What each symbol does to the nodes:
Q900 ! Q974
Q900 $ Q816
Q900 § Q994
Q900 * Q585
Q900 % Q981
Q190 ! Q711
Q190 $ Q176
Q190 § Q815
Q190 * Q646
Q190 % Q886
Q385 ! Q852
Q385 $ Q76
Q385 § Q185
Q385 * Q845
Q385 % Q452
Q646 ! Q458
Q646 $ Q587
Q646 § Q190
Q646 * Q63
Q646 % Q873
Q944 ! Q848
Q944 $ Q382
Q944 § Q674
Q944 * Q963
Q944 % Q487
Q980 ! Q816
Q980 $ Q691
Q980 § Q899
Q980 * Q466
Q980 % Q257
Q854 ! Q933
Q854 $ Q179
Q854 § Q740
Q854 * Q904
Q854 % Q664
Q604 ! Q467
Q604 $ Q705
Q604 § Q882
Q604 * Q981
Q604 % Q899
Q601 ! Q980
Q601 $ Q435
Q601 § Q177
Q601 * Q444
Q601 % Q783
Q63 ! Q847
Q63 $ Q626
Q63 § Q646
Q63 * Q176
Q63 % Q380
Q718 ! Q646
Q718 $ Q126
Q718 § Q384
Q718 * Q924
Q718 % Q277
Q83 ! Q355
Q83 $ Q854
Q83 § Q360
Q83 * Q300
Q83 % Q179
Q994 ! Q219
Q994 $ Q41
Q994 § Q198
Q994 * Q900
Q994 % Q604
Q435 ! Q691
Q435 $ Q783
Q435 § Q735
Q435 * Q322
Q435 % Q242
Q179 ! Q470
Q179 $ Q664
Q179 § Q180
Q179 * Q680
Q179 % Q797
Q360 ! Q452
Q360 $ Q740
Q360 § Q329
Q360 * Q83
Q360 % Q180
Q974 ! Q125
Q974 $ Q526
Q974 § Q219
Q974 * Q648
Q974 % Q55
Q631 ! Q783
Q631 $ Q993
Q631 § Q86
Q631 * Q862
Q631 % Q21
Q735 ! Q931
Q735 $ Q445
Q735 § Q444
Q735 * Q435
Q735 % Q202
Q658 ! Q277
Q658 $ Q710
Q658 § Q637
Q658 * Q833
Q658 % Q385
Q297 ! Q626
Q297 $ Q717
Q297 § Q126
Q297 * Q819
Q297 % Q221
Q626 ! Q910
Q626 $ Q380
Q626 § Q587
Q626 * Q886
Q626 % Q924
Q740 ! Q129
Q740 $ Q180
Q740 § Q300
Q740 * Q854
Q740 % Q95
Q665 ! Q384
Q665 $ Q763
Q665 § Q717
Q665 * Q350
Q665 % Q637
Q928 ! Q21
Q928 $ Q427
Q928 § Q382
Q928 * Q475
Q928 % Q711
Q66 ! Q100
Q66 $ Q467
Q66 § Q648
Q66 * Q526
Q66 % Q994
Q180 ! Q170
Q180 $ Q95
Q180 § Q904
Q180 * Q179
Q180 % Q125
Q445 ! Q654
Q445 $ Q202
Q445 § Q322
Q445 * Q783
Q445 % Q339
Q882 ! Q969
Q882 $ Q22
Q882 § Q816
Q882 * Q604
Q882 % Q616
Q971 ! Q459
Q971 $ Q475
Q971 § Q963
Q971 * Q382
Q971 % Q150
Q431 ! Q944
Q431 $ Q847
Q431 § Q150
Q431 * Q711
Q431 % Q910
Q848 ! Q202
Q848 $ Q281
Q848 § Q862
Q848 * Q993
Q848 % Q449
Q41 ! Q66
Q41 $ Q604
Q41 § Q585
Q41 * Q816
Q41 % Q705
Q705 ! Q994
Q705 $ Q899
Q705 § Q22
Q705 * Q757
Q705 % Q931
Q487 ! Q449
Q487 $ Q431
Q487 § Q475
Q487 * Q427
Q487 % Q847
Q221 ! Q924
Q221 $ Q518
Q221 § Q350
Q221 * Q763
Q221 % Q833
Q847 ! Q382
Q847 $ Q910
Q847 § Q458
Q847 * Q326
Q847 % Q815
Q886 ! Q677
Q886 $ Q384
Q886 § Q626
Q886 * Q873
Q886 % Q575
Q326 ! Q928
Q326 $ Q677
Q326 § Q847
Q326 * Q513
Q326 % Q190
Q192 ! Q664
Q192 $ Q648
Q192 § Q123
Q192 * Q219
Q192 % Q969
Q933 ! Q845
Q933 $ Q470
Q933 § Q129
Q933 * Q807
Q933 % Q83
Q757 ! Q900
Q757 $ Q980
Q757 § Q705
Q757 * Q616
Q757 % Q691
Q449 ! Q86
Q449 $ Q944
Q449 § Q46
Q449 * Q615
Q449 % Q382
Q549 ! Q322
Q549 $ Q862
Q549 § Q266
Q549 * Q86
Q549 % Q459
Q452 ! Q710
Q452 $ Q129
Q452 § Q726
Q452 * Q355
Q452 % Q170
Q129 ! Q385
Q129 $ Q170
Q129 § Q594
Q129 * Q933
Q129 % Q360
Q677 ! Q427
Q677 $ Q190
Q677 § Q910
Q677 * Q35
Q677 % Q176
Q382 ! Q281
Q382 $ Q487
Q382 § Q971
Q382 * Q928
Q382 % Q431
Q711 ! Q963
Q711 $ Q326
Q711 § Q431
Q711 * Q458
Q711 % Q677
Q523 ! Q665
Q523 $ Q185
Q523 § Q833
Q523 * Q710
Q523 % Q625
Q123 ! Q95
Q123 $ Q974
Q123 § Q38
Q123 * Q192
Q123 % Q526
Q219 ! Q117
Q219 $ Q66
Q219 § Q192
Q219 * Q974
Q219 % Q467
Q46 ! Q549
Q46 $ Q674
Q46 § Q21
Q46 * Q449
Q46 % Q971
Q816 ! Q526
Q816 $ Q981
Q816 § Q41
Q816 * Q882
Q816 % Q757
Q348 ! Q616
Q348 $ Q444
Q348 § Q257
Q348 * Q177
Q348 % Q322
Q625 ! Q637
Q625 $ Q726
Q625 § Q845
Q625 * Q76
Q625 % Q594
Q35 ! Q150
Q35 $ Q646
Q35 § Q677
Q35 * Q815
Q35 % Q587
Q150 ! Q674
Q150 $ Q458
Q150 § Q427
Q150 * Q431
Q150 % Q513
Q170 ! Q76
Q170 $ Q360
Q170 § Q807
Q170 * Q470
Q170 % Q740
Q100 ! Q904
Q100 $ Q38
Q100 § Q797
Q100 * Q519
Q100 % Q219
Q664 ! Q83
Q664 $ Q797
Q664 § Q95
Q664 * Q117
Q664 % Q275
Q924 ! Q63
Q924 $ Q297
Q924 § Q718
Q924 * Q575
Q924 % Q717
Q797 ! Q854
Q797 $ Q275
Q797 § Q125
Q797 * Q100
Q797 % Q192
Q55 ! Q123
Q55 $ Q900
Q55 § Q467
Q55 * Q198
Q55 % Q816
Q22 ! Q198
Q22 $ Q616
Q22 § Q981
Q22 * Q705
Q22 % Q466
Q910 ! Q487
Q910 $ Q815
Q910 § Q513
Q910 * Q677
Q910 % Q63
Q519 ! Q180
Q519 $ Q123
Q519 § Q100
Q519 * Q275
Q519 % Q974
Q266 ! Q435
Q266 $ Q631
Q266 § Q339
Q266 * Q549
Q266 % Q993
Q899 ! Q41
Q899 $ Q931
Q899 § Q616
Q899 * Q980
Q899 % Q654
Q963 ! Q993
Q963 $ Q928
Q963 § Q944
Q963 * Q971
Q963 % Q427
Q470 ! Q746
Q470 $ Q83
Q470 § Q170
Q470 * Q329
Q470 % Q854
Q575 ! Q176
Q575 $ Q819
Q575 § Q924
Q575 * Q126
Q575 % Q665
Q833 ! Q717
Q833 $ Q805
Q833 § Q658
Q833 * Q523
Q833 % Q845
Q513 ! Q475
Q513 $ Q35
Q513 § Q326
Q513 * Q910
Q513 % Q646
Q86 ! Q445
Q86 $ Q848
Q86 § Q549
Q86 * Q631
Q86 % Q281
Q242 ! Q601
Q242 $ Q266
Q242 § Q202
Q242 * Q539
Q242 % Q631
Q710 ! Q350
Q710 $ Q385
Q710 § Q523
Q710 * Q805
Q710 % Q76
Q475 ! Q46
Q475 $ Q150
Q475 § Q928
Q475 * Q487
Q475 % Q458
Q117 ! Q300
Q117 $ Q100
Q117 § Q664
Q117 * Q125
Q117 % Q38
Q300 ! Q594
Q300 $ Q904
Q300 § Q83
Q300 * Q740
Q300 % Q680
Q783 ! Q257
Q783 $ Q242
Q783 § Q445
Q783 * Q754
Q783 % Q266
Q257 ! Q757
Q257 $ Q601
Q257 § Q654
Q257 * Q348
Q257 % Q435
Q845 ! Q518
Q845 $ Q746
Q845 § Q385
Q845 * Q625
Q845 % Q355
Q587 ! Q513
Q587 $ Q873
Q587 § Q176
Q587 * Q626
Q587 % Q718
Q726 ! Q523
Q726 $ Q594
Q726 § Q746
Q726 * Q452
Q726 % Q807
Q862 ! Q754
Q862 $ Q459
Q862 § Q631
Q862 * Q848
Q862 % Q46
Q21 ! Q266
Q21 $ Q615
Q21 § Q281
Q21 * Q46
Q21 % Q963
Q76 ! Q658
Q76 $ Q452
Q76 § Q625
Q76 * Q746
Q76 % Q129
Q616 ! Q585
Q616 $ Q466
Q616 § Q757
Q616 * Q899
Q616 % Q249
Q467 ! Q38
Q467 $ Q994
Q467 § Q969
Q467 * Q55
Q467 % Q41
Q277 ! Q873
Q277 $ Q350
Q277 § Q819
Q277 * Q717
Q277 % Q852
Q281 ! Q339
Q281 $ Q449
Q281 § Q459
Q281 * Q21
Q281 % Q944
Q329 ! Q726
Q329 $ Q300
Q329 § Q470
Q329 * Q360
Q329 % Q904
Q754 ! Q348
Q754 $ Q539
Q754 § Q783
Q754 * Q202
Q754 % Q549
Q585 ! Q648
Q585 $ Q882
Q585 § Q900
Q585 * Q41
Q585 % Q22
Q654 ! Q705
Q654 $ Q177
Q654 § Q249
Q654 * Q257
Q654 % Q735
Q648 ! Q797
Q648 $ Q969
Q648 § Q974
Q648 * Q66
Q648 % Q198
Q904 ! Q807
Q904 $ Q680
Q904 § Q854
Q904 * Q180
Q904 % Q117
Q807 ! Q625
Q807 $ Q329
Q807 § Q933
Q807 * Q170
Q807 % Q300
Q95 ! Q360
Q95 $ Q125
Q95 § Q680
Q95 * Q664
Q95 % Q519
Q691 ! Q981
Q691 $ Q257
Q691 § Q931
Q691 * Q249
Q691 % Q601
Q717 ! Q380
Q717 $ Q221
Q717 § Q277
Q717 * Q665
Q717 % Q518
Q466 ! Q882
Q466 $ Q249
Q466 § Q980
Q466 * Q931
Q466 % Q348
Q339 ! Q735
Q339 $ Q86
Q339 § Q539
Q339 * Q266
Q339 % Q848
Q384 ! Q190
Q384 $ Q575
Q384 § Q380
Q384 * Q718
Q384 % Q819
Q539 ! Q444
Q539 $ Q549
Q539 § Q242
Q539 * Q339
Q539 % Q862
Q931 ! Q604
Q931 $ Q654
Q931 § Q466
Q931 * Q691
Q931 % Q177
Q637 ! Q819
Q637 $ Q523
Q637 § Q518
Q637 * Q658
Q637 % Q185
Q615 ! Q631
Q615 $ Q963
Q615 § Q449
Q615 * Q674
Q615 % Q928
Q202 ! Q177
Q202 $ Q339
Q202 § Q754
Q202 * Q242
Q202 % Q86
Q805 ! Q221
Q805 $ Q845
Q805 § Q710
Q805 * Q185
Q805 % Q746
Q763 ! Q575
Q763 $ Q637
Q763 § Q221
Q763 * Q852
Q763 % Q523
Q873 ! Q35
Q873 $ Q718
Q873 § Q886
Q873 * Q380
Q873 % Q126
Q993 ! Q242
Q993 $ Q21
Q993 § Q848
Q993 * Q459
Q993 % Q615
Q981 ! Q55
Q981 $ Q757
Q981 § Q604
Q981 * Q22
Q981 % Q980
Q746 ! Q833
Q746 $ Q355
Q746 § Q76
Q746 * Q726
Q746 % Q933
Q350 ! Q718
Q350 $ Q852
Q350 § Q665
Q350 * Q221
Q350 % Q658
Q125 ! Q740
Q125 $ Q519
Q125 § Q117
Q125 * Q797
Q125 % Q123
Q526 ! Q519
Q526 $ Q55
Q526 § Q66
Q526 * Q969
Q526 % Q900
Q249 ! Q22
Q249 $ Q348
Q249 § Q691
Q249 * Q654
Q249 % Q444
Q185 ! Q763
Q185 $ Q625
Q185 § Q805
Q185 * Q385
Q185 % Q726
Q177 ! Q899
Q177 $ Q735
Q177 § Q348
Q177 * Q601
Q177 % Q445
Q969 ! Q275
Q969 $ Q198
Q969 § Q526
Q969 * Q467
Q969 % Q585
Q852 ! Q126
Q852 $ Q658
Q852 § Q763
Q852 * Q518
Q852 % Q710
Q355 ! Q805
Q355 $ Q933
Q355 § Q452
Q355 * Q594
Q355 % Q470
Q380 ! Q815
Q380 $ Q924
Q380 § Q873
Q380 * Q384
Q380 % Q297
Q444 ! Q466
Q444 $ Q322
Q444 § Q601
Q444 * Q735
Q444 % Q754
Q815 ! Q431
Q815 $ Q63
Q815 § Q35
Q815 * Q190
Q815 % Q626
Q176 ! Q326
Q176 $ Q886
Q176 § Q63
Q176 * Q587
Q176 % Q384
Q680 ! Q329
Q680 $ Q117
Q680 § Q179
Q680 * Q95
Q680 % Q100
Q518 ! Q297
Q518 $ Q833
Q518 § Q852
Q518 * Q637
Q518 % Q805
Q322 ! Q249
Q322 $ Q754
Q322 § Q435
Q322 * Q445
Q322 % Q539
Q458 ! Q971
Q458 $ Q513
Q458 § Q711
Q458 * Q847
Q458 % Q35
Q459 ! Q539
Q459 $ Q46
Q459 § Q993
Q459 * Q281
Q459 % Q674
Q38 ! Q680
Q38 $ Q219
Q38 § Q275
Q38 * Q123
Q38 % Q66
Q674 ! Q862
Q674 $ Q971
Q674 § Q615
Q674 * Q944
Q674 % Q475
Q126 ! Q587
Q126 $ Q277
Q126 § Q575
Q126 * Q297
Q126 % Q350
Q275 ! Q179
Q275 $ Q192
Q275 § Q519
Q275 * Q38
Q275 % Q648
Q594 ! Q185
Q594 $ Q807
Q594 § Q355
Q594 * Q129
Q594 % Q329
Q198 ! Q192
Q198 $ Q585
Q198 § Q55
Q198 * Q994
Q198 % Q882
Q427 ! Q615
Q427 $ Q711
Q427 § Q487
Q427 * Q150
Q427 % Q326
Q819 ! Q886
Q819 $ Q665
Q819 § Q297
Q819 * Q277
Q819 % Q763

The rows follow the links: the fewer symbols apart two nodes are, the more alike their rows tend to be.

Each row is also shifted at random along 9 hidden directions that mean nothing.

Some nodes, each with a row of numbers:
Q275:  +67   +93   +67    -1   +13   +66   -95   -91   -39  +364   +62   -59  +241  -105  -245   -80   +75   -27   -63   +48   -85   +91   -11   -48  +126  -291  +104  +107  +429   -67   +84  -360  -426  +705  -129  -133   -12   +37   +13  -405  -208  -378  -101    -3  +105  -129  +139  -475  -141   -50
Q604: -843  +119   +63  +177   -39   -84   -19  -246   +38   -17  -115  +266  +140   -42  -193  +177   -23   -22   -15  +132  -169   +19    +4  -669  -299  -298  -195  +170  -304  -118   -14  -182   -40  +222  -164   -29  +135  +178   -77  +520  +212   +93   +98  +114   +36   +32    +4  -378  -223  +138
Q637: +721   +91   -12  -157  +179    -5   +74  +198  +450    -2  +174  -271   -94    -5  +227  -128   +69   +44  -105   +52  +199   +29   +51  +469   -45  +188    +7  -271  -373  +132  +168  +428  -185  -363   +85  -212  -223   -52    -1  -801  -370  -141  -338   -83  -132   -47   -67  +111  +194   -38
Q717: -556  +118   +71  -128   +69    +0   +26   +76   +39  +106  +124  -212   -15   -57  -214  -108   -17   +22   +40   -64  +181   -28    +1  +292  +178   -26  +119  -100  +286   +67   +89  -140  -216  -482  -121  -211  -208   -90   -68  -219  -145  -278  -300   -84   -38   +34    +1  +181   +54    -6
Q816: +282   -32   +24  +187   -21   +16   -68  -152  -202   -11   -78  +284   +76   +35  -390   +90   -23    +3   -71   +47  -173  +107   +31  -332  -173  -234   -44  +205   -29  -244    +6   +74  +157  -374   -43   -13  +153  +101   -56  +369  +129   +17  +135   -91  +124   -60   -33  +110  -177  +109
Q475: +249  -238   +55   -76   -58   +45  +106  +160  -240  -177   -61   -15  -141  +108  -196   -97   +65   -19   +78   -14   +59   -91   -27  -179   +70  +145   +77  +155  -367   +47  -167  +100  +259  +233  +132  +178   +59   -42  +141  +173  +261  -183  +131   -94   -89  +129    -9  -355   +77   +97
Q819: +220   +42  +119   +19  +183  -118  +233   +67  +270   -62  +183  -128   -95   +44  -285   -39    +3    -7  +123  +194  +174   -80   -50   +79  -173   -15  -212  +250  -218  +101   -19  -120  +181  +272   -41  +134  -190  -102   -62  +247  +142  -223  +116  -227  -152   -12  -225  -822  +211  +100
Q444: +429  -137  -201  -139  -180  -168   -65  +229  +218  +217  -192  -137  +132   +88  +418   -94   +48   -17  -307   -40    -6  +172    +9  +236  -260  -126   +17  -156  -487   -56  +287  +618  -220  +546  +175   +59   +14  +126  -271  -613  -347  +146   +62   +47  -154   +29  +108  -158   +61  +106
Q931: +298  -115  -114   +57   -62   +56   -55   -73  +278  -438  -152  +272   -33   +42   -27  +157   -22    +3   -27   -27  -188   +18   -19  -412  -118  +135   -29  +132   -79   -74  -183   +62  +209   -84   +79  +119  +219   +88  +120  +181  +164  +177  +299    -4  +116    +4   +29  -197  -130    -3
Q117: +551   +61  +164  +267   +25   +27    -6  -143  -466  +775   +66   -56  +193   -77   +58   -91   +86   -18  -122  +261   -62  +184   +24  +454   +33   -39  -219  -198  -504   +20  +391  +157   -83  +193  +104  -154   -34   +74   +66  -369  -211  -169  -491  +106    +1  -132   +10  +346    +7   -76
Q886: -359   +70  -138  -388   +26   +46   -76  +273   -56  -228   +94  -276  -231  +152  +791   -78   +37   -14   +30  -205  +171  -172  +162  +121   -31   -16  +211   -83  +159   +12  -255  +428  -198  +642   -42  +162  -131  -102   -41  -223  -161  +357  +335   +46  -160   +26   -11  +164  +174  -114
Q487: -375   -97  -191  -318  -130   +54   -99  +196   -41  -314   -91  -126  -146   +13  +666   -29   -34   -11   +76  -349   +65  -180   +17   -23  +269  +182  +341  -218  +530  +100  -272   -33  -148  +311   +42  +120   +44   -99   +39  -134   -42  +357  +205  +217   -34  +119  +163  +413   +49  -111
Q177: -271   -78  -229   -48  -147   -37   -67   -16  +736  -408  -223  +141   +83   -80   -93  +124   -71   +28  -102  -149  -112   +76  -125  -147   +30  +220   +68   -96  +245   +40    +7  -168   -73  -523   +63   -82  +129   +87   -10  -227   -69   +54   +10   +43  +121   +85  +153  -119  -139    -2
Q125: +238  +137  -125  +158  +109  +283  -141  -254  +124  -459  +153  +224  -200  +115  +394  +263   -28    +5  +125   +51  -238   -35   +73  +152   -19  +374  -225  +255  +544   -81  -392   +51  +453  +132   +28  +351  +117   -58  +379  +375  +134  +493  +594  -115  +273  -266  -175  +110   +10  -457
Q55: +153   -18   -52  +200   -81  +219  -102  -207  +194   +80   -59  +101  +100   -85   -21   +82   +48   +28   -95   +92  -206  +170   -76  +418  +249  +496  -155  -152    -9   +96  +121   -46   +98  -351  +197   -83  +120   +71  +388  -478  -128  -116  -289   +24  +240   -98  +114  +223   -94  -316
Q519:  -816   +317     +2   +249   +112   -256    +23   -289   +565    +28    +24   +214   +192    -97   -544   +232   -176    +44    -86   +138    -44   +152    -39   -118   -442   -402   -311   +124   +190   -170   +294   -211    -44  -1089   -306   -230   -104   +111   -432   +508    -42    +85    -60   -132    +76    -81   -187     -5   -143   +185
Q382:  +272   -210    -23   -193    -82    -47   +153   +295   +551    -85   -128   -236    -24    +22    -80   -178   +145    +14   -151    +71   +162    +50    -92   +131     -7   +372     -3   -204  -1065   +254   +187   +396   -106    +70   +285   -124    -60    +74   +121   -850   -145   -452   -382    -51   -209   +201   +114   -662   +125   +120
Q458: -836   +40   -97   -73   -66  -214  +151  +121  +612   -85   -97  -199   -65    -5  +475   +33   -23   +19   -65   +71  +179   -21   -60  +315  -205  +338  -268  -350  -844  +298  +232  +331    +1  -218  +132   -32  -139   +58   -96  -238   -96  +217  -254  +130  -248  +185   -47   -45  +195   +27
Q807: +431  +205   -80   -87  +147   +28  -134   +93   -67  +167  +216  -141   -84  +197  +226   -42   +19   +27  -197   +42   +63  +149  +204  +575  -333  -277   -63   +91   +28  -272  +139  +802   -44  -229   -77   +14  -209   -18  -220  -278  -377  +183  +214  -299   -24  -240  -216  +396  +128   -94
Q513: -181  -112   -50  -171  -104  +106   -66  +115  -639   -53   -34  -102  -167    +5  +756   -59   -22   -32  +196  -281   +49  -239   +45   +27  +411  +205  +295  -256  +451  +134  -298  -127   +20  +472   +73  +166   +73  -143  +158  +146  +121  +408  +106  +329   -34  +105  +132  +793   +77  -162
Q746: -390  +262   +29   +67  +114   -54   +20   -90  +142  +334  +188  -184   +51   -61  +264   +18   -21   +12    -9  +137   +86   +46   +21  +539   -58    -9  -227  -131   +96   +91  +209   -24  -143   +60   -92   -63  -214   -37   -82  -170  -238   +80  -186   +19   -34  -127  -108  +130  +118  -156
Q862:  +28  -356   +89  +158  -210  +197  +139   -98   +61  -104  -184   +66   +54  -153  -398   -20   +77   -25  +206   +50  -124   -76  -293   -24  +639  +774   -32    +1   -51  +408  -141  -809  +305  +427  +323  +133  +227   -34  +626   -91  +372  -516  -264  +111  +151  +166  +245  -705   -40  -180
Q350:  +24   +39  +224   -44  +106  +194    +2   +26  -828  +134  +132   -58  -185    -8  +233  -110   +75    -9  +148   -43  +100  -175  +157  -149  +266   +41  +199  -233  -277   +46  -152  +130   -32  -222   -13  -184   -16   -66  +242   +38  +114   -16  -356  +186   -51   +58   +21  +902    -1   -42
Q783: +289  -218   +56  +177  -166  -280  +102   +33  -267  +423  -230   +94  +210   -32  -434   -72   -51   -12  -139   +59    -5  +156  -112   -68  -159  -284   -77   -37  -508   -76  +389   +38   +93  -316   +84   -63   +67  +109  -355  +237   +81  -137  -229   +33  -115  +133   +30   +54   -42  +373
Q910: +109  -105   +13   -86    -4  -107  +101  +169  -183   -24   -16   -95  -105   +51   +91   -79   -27    -4   +61   -69  +150   -92    +3   +37   -15    -7   +57   -59  -183   +50    -7  +129  +113   -85   +43   +72   -60   -75  -134  +189   +98   +84   +18   +12  -156  +106   -55  +162  +134  +146
Q705: -316    +8    +7  +159   -73   +14   -46  -206   +72  -132  -161  +287   +96   -95   -66  +157   -31    -3   -15   +23  -183   +23   -27  -532   -49    +8   -57   -62  -205   -22   -25  -180    +0  -234   -12  -121  +209  +149   +86  +219  +149  +110   -93  +204  +105   +54   +97  +111  -233   +46
Q626: +511  -111   +93   +89   +92  -120  +240   +86   +62   -36   +78   -65  -115   +22  -289   -54   -43    +9  +128  +114  +156   -63   -97  +208   -22  +152  -152   +90  -216  +129   +46   -90  +368  -287   +79  +120  -111  -122   -51  +322  +195  -128   -17  -158  -117   +51  -185  -248  +216  +120
Q585: -1096   +220   -126   +140    -88   -129   -148   -307   +157    +20   -121   +228   +209   -192   +265   +245   -192     -2    +19   -143   -180    +15    -40   -257     -3   -220    -20   -172   +822    -59    +43   -570   -235   -279   -231   -118   +110    +71   -230   +416    -31   +495    +25   +337   +167    -17   +107   +580   -242    -44
Q384: -178   -62  +192  -114   +37  +226   +23  +141  -700   +21  +118  -135  -246  +186  -195  -166  +151   -13   +79   +44  +121   -94  +132   +23  +113   +75   +86  +170  -495   -42  -180  +421  +187  +104   +39   +65   -62   -61  +273   +62  +180  -302    -9  -206   -81   +53   -66   +31   +92   -40
Q431:  +57  -236    +4  -133  -154   +75   -16  +156  -467  +137   -75  -142    -2   -49  -100  -178    +3   -19   +98  -244   +73   -68   -80  +220  +524  +142  +347  -114  +563  +101   -57  -330   -23   +13   +98   +24   +24  -139   +78  -131   +30  -217  -143   +65   +23  +120  +186  +352   +33   -26
Q126: -624  +154  +116   -24  +157  -135  +201   +16  +362  -173   +98   -85  -109   -38   -19   +33   -18   +16  +105  +129  +192  -138    +0  -202  -194   +38  -172   -57  -536  +178    -1   -45   -17  -217   -98  -115  -160    -7   -48  +184  +115   -35  -182   +26  -188  +119  -143  -304  +106  +127
Q445: -354  -110  -202   -38  -243  -170   -72   +25  +180  +143  -227   -20  +205   -93  +158   +15  -111   -13   -78  -201   -54   +74  -134  +191  +126   -41  +109  -148  +591   +40  +164  -326  -169  +156   +34   +60   +63   +13  -254   -84  -141  +177   +44  +168   +39   +68  +185  +103   -40   +22
Q190: +784  -227   +17  -151   -44   +55   -48  +284  -909  +212   +72  -155  -150  +221  -220  -239    +1    -8   +18  -199  +137    +4   +77  +475  +180  -214  +310  +209  +469  -236   -46  +368  +255  -166   +51  +221   -88  -193  -168  +197   +17   -86  +282  -301   -39   -36   -80  +549  +171   +65
Q601: -229  -161   +23  +180  -229   -50    -9  -118  -482  +399  -204   +81  +191   -84  +226   +16    -5   -61   +38   +24  -154    -1  -101  -106  +168    -6   -61   -67   -29   +95   +67  -381   +32  +922  +110  +169  +190   +59   +50  +258  +162  +126   -17  +319   +18   +72  +173   -54   -70   -10
Q654: -106  -122  -171  -210  -120  +292  -179   +58  +358  -692  -146  +159  -134  +139   +12   +73  +115   +11   -82  -131  -192    -7   +57  -484   +18  +292  +180  +186  -104   -98  -391  +311   +15  +206  +110  +100  +235  +112  +391  -333   +62   -38  +366  -104  +150   +39  +158  -466  -174  -160
Q587: +174   +36   -42  -258   +93  -354  +142  +266  +318   +16   +49  -236   +28   -50  +181  -120   -80    -9   +16  -112  +272  -118   -16  -132  -198  -430  +167  -102  +168   +47   +85  -117  -360  +318  -157   -63  -211   -94  -526   -40  -151   +74   +50   +74  -287   +96   -47  -294  +159  +329
Q658: -215  +221   -56   -31  +172  -255  +134   +60  +850   +57  +214  -244   +65    -7  -416   -12  -100   +41   -53  +113  +215  +115   -89  +648  -272  -179  -234  +181  +425   +16  +292  -112   -81  -417  -180   -19  -371  -107  -413  -108  -276  -211   +58  -397   -77  -125  -252  -665  +223   +62

From each start, follow one symbol. Which node do you reach?
Answer with the node's name.
---
+680    +7   +81   +69   +46  +103  -105   -27  -365  +284   +49   +66   +77   +90  -259   -71  +108    -6  -170  +124  -104  +165  +120   -41  -160  -295    +5  +171  -293  -262   +98  +413   -51  +117    -7   -69   +35   +92    +3  -209  -118  -210    -3  -159   +58  -145   -22   -13  -101   +40
! -> Q117
---
+597  -243  -103   +29  -162  -328  +125  +143  +137  +287  -183   -84  +183  -128   -40   -94  -133    -2   -43  -127   +95   +62  -205  +353  +113   -36   +76  -234  +295  +127  +331  -320    -4  -183  +131   +15   -21   -73  -400   -43   -98   +30  -173  +126  -107  +122   +84  +137  +114  +232
* -> Q46
---
+616   -53   +79  +252    -3   +80   -21  -242  -128  +179   -36  +216  +187  -201  -208   +56   -16   -16   +60   +51  -198   +49   -99  -171  +276   +71    +7   -62  +358   +42   +15  -591    -5    +4   +39  -112  +181   +27  +182   +10   +73  -135  -225  +178  +206   -73  +125  +125  -179   -60
! -> Q275
---
+917  -152  -257  -111  -114  +161  -248  +117  +190  -151   -88   +64   +38  +134  -294   -40    +9   +45  -280  -198  -141  +269   +19  +455   +52   +49  +232  +134  +570  -297   +71  +476   +40  -697  +128   +15   +69   +17   -26  -577  -331   -95  +233  -353  +239  -157   +81  +288   -78  -117
! -> Q198
---
+167  -142   -88   -85  -112   -32   -63   +61  +307  -157  -147   +95  +151   +31  -518   -22   +25   -12  -124   -58  -105  +109   -68  -363   -95  -235  +139  +309  +205  -163   -28  -115  -124  +330   -28   +49  +104   +77  -106  -113    -4  -303  +265  -179   +67   +15  +110  -846  -145  +146
$ -> Q348
---
+106   +17  -135  +123   -70   -90   -36  -142  +528   +12  -112  +113  +210  -136   +36  +115   -57    +6   -93   +23  -143  +119  -117   +35   -21   +63  -111   -98  +244   +52  +150  -300  -113   +11   +28   -49   +87   +81   -61  -192  -138   +83   -55  +112  +114   -54   +97  -185   -98   -39
* -> Q604
---
-183   +12   -58   -92   +16  -121   +60  +117  -100   -70   +20  -114  -155   +11  +594   +10   -90    +7   +95  -127  +148  -145   +31  +162    -1   +84   +24  -253   +14  +119   -44  +117   +67  -138   +13   +79   -82   -97  -147  +216   +17  +450   +23  +187  -151   +87   -69  +609  +173   +11
% -> Q380
---
+102  +146  +160  +109  +210  -220  +166   -48  -107  +122  +158   +16   -21   -88  -225    +9  -120   +19  +125   +60  +173   -83   +14  -123  -146  -319   -68   -58   +47   -15  +118  -216   +28  -724  -203  -183  -163   -86  -327  +526   +98   +52  -202   +20  -117   +17  -200  +390   +64  +253
* -> Q518
---
 -93   -63   -21   +33   -15  -193  +156   +56  -119  -102   -67    +3  -143    +7  +634   +73   -84   -16  +140    -9   +94  -194   -12  -131  -129  +114  -133  -209  -419  +177   -76   +42  +249  +220   +84  +194   +20   -47  -109  +533  +241  +543  +100  +288  -204  +144   -88  +297  +167   +94
$ -> Q326
---
-100  +176    -6  -210  +194   +93   -68   +70   -54  -377  +186   -10  -222   +39  +106   +10   -47   +35   +98  -189  +116  -151  +160  -182   +11  -131  +260   -15  +472  -124  -268  +134   -94  -691  -205  -138   -99  -104   -45  +118   -23  +170  +112   -63    +9   -27   -90  +621    -3   -12
$ -> Q833
---
-337  -182   -77  -135  -207   -35   -53  +141  -315   +91  -148   -79   +44   -14  -121  -111   -61    -5   +21  -276   +49   -15   -74  +149  +319   -33  +299   -69  +605    -2   +15  -233   -56  -155   +18   +32   +21   -79  -132   +32    +4   -60    -1   +33   +13  +125  +162  +345    -7   +58
% -> Q475
---
+414  +118    -9  +201  +120   -81   +31  -181  +408  -191   -23  +267   +16   -45  +163  +197   -37   +26   -83  +174  -122   +55   +47  -384  -395   -17  -255  -112  -625   -50   +64  +250   +74  -479    +3  -142  +101  +156   -33  +123   +18  +303   -80  +122   +11   -49  -107  +158   -98   +83
$ -> Q467
---
 -45  -120  -218    +5  -124   -10   -24   -17  +635  -545  -222  +202   -53   -11  +182  +176   -67   +34   -61  -100  -116   +19   -87  -169   -51  +406   -46  -141  -145   +85   -73   +91  +182  -564  +159   +37  +179   +89  +104   -39   +63  +285   +88   +86   +77  +103   +75   +83   -69   -40
% -> Q242
---
-768  +102   +61  +209   -26  +279  -100  -340   +84   -45   +47  +161  +113   -75  -595  +133   +21    +4   +99   +97  -232   +72   -97   +30  +293  +220  -132  +326  +677    -2  -135  -645   +99   +47   -85   +37   +96    +3  +403  +146  +141  -360   +63  -170  +346  -144   +66  -488  -193  -322
§ -> Q123
